Each row has a name. Each question is about the rows just above it.

<86>: [ -5  15 -32  -6 -21 -15  18 -10]
<193>: [-31 -18   5  36  16 103  26 -58]
<217>: [ 17  -1 -13  16 -31   5 -13  48]
<28>: [ 18  19 -17  -5  35  23  -5 -14]
<12>: [ 26  26 -12  -2   3 -39   1  -8]
<161>: [ 24   6 -13   1 -30  40 -50 -43]
<36>: [ -3   6  -8  91  19  55 -67  22]
<152>: [-15 -27  33  34 -43  18  -1 -18]
<81>: [-32 -17  14  16  11 -26  35  -2]
<139>: [ 40  -8 -19 -25  28 -25  12  10]
<218>: [-41  34 -10 -26   9 -81 -47 -61]
Shift each entry of [36 16] by -1 times 1:	[35 15]
Move every entry of [1] by +1 step of 1.	[2]
[ 26  26 -12  -2] with +1 step of 1 on every entry:	[ 27  27 -11  -1]
Move every entry of [  1 -30  40] by -1 step of 1.	[  0 -31  39]

<193>: [ -9 -20  -4  33   5  -1 -22   1]
<12>: [ 28  37   6 -53   2   2  43  -2]
<36>: [-52 -82  -9 112   0  -7 -99   7]
<81>: [ 9 12 -2 -7  6  0 16 -1]
<131>: [ 7  4  2 -6  3  0  4  0]
Shift each entry of [3 0] by +1 times 1:	[4 1]
[-82  -9] with -1 step of 1 on every entry:	[-83 -10]

<12>: [ -44   38    2 -106   37   88  -10  117 -104    2    6   62   41  100
   50  -24]
<218>: [ -83 -124   48   86  -22   58  121   72  124  -83  112  -62  -25  -29
   15  100]
<86>: [ -68  118   33   69  -70  -18 -104   32 -110   72  -87 -117  -23   90
   88  -24]
Shift each entry of [121] by -1 times 1:	[120]
[-106] with +1 step of 1 on every entry:	[-105]

<36>: [-99 -56 103 124]
<86>: [  12   -8 -120   17]
<28>: [-24 -81  22 -21]
Move every entry of [  12   -8 -120] by -1 step of 1.	[  11   -9 -121]
Move every entry of [-24 -81] by -1 step of 1.	[-25 -82]

<28>: [-66 -81  75  23  97]
<161>: [-66 -81 111  52   7]
<131>: [-66 -81  36  23  97]
Shift each entry of [-81  36] by +1 times 1:	[-80  37]
Move every entry of [-81] by -1 step of 1.	[-82]
[-66] with +1 step of 1 on every entry:	[-65]
[-81 111  52] with +1 step of 1 on every entry:	[-80 112  53]
Move every entry of [-81 111] by -1 step of 1.	[-82 110]

<86>: [-16 -47  11  39  30 -16 -11 -42  45 -11  34 -21   3  21 -19  18  -6  39
   3 -47  20  22 -43  -6 -68  62 -28  18]
<12>: [ -6 -24  55  34  32 -12 -21 -45  27 -34  54 -32  47  27 -22   6 -57   8
  -1 -36  35  37 -49  28 -41  57  -5   3]
<217>: [ -48   39   12    0   30  -18  -38 -120   -7  -57   44  -30    6   53
   42   22  -22   99   45   82   34   15   38  -15    8   17  -31   90]
[82 34 15 38] with -1 step of 1 on every entry:	[81 33 14 37]
Move every entry of [0] by -1 step of 1.	[-1]
Shift each entry of [-22] by -1 times 1:	[-23]
[6] with -1 step of 1 on every entry:	[5]
[38] with -1 step of 1 on every entry:	[37]
Shift each entry of [39] by -1 times 1:	[38]

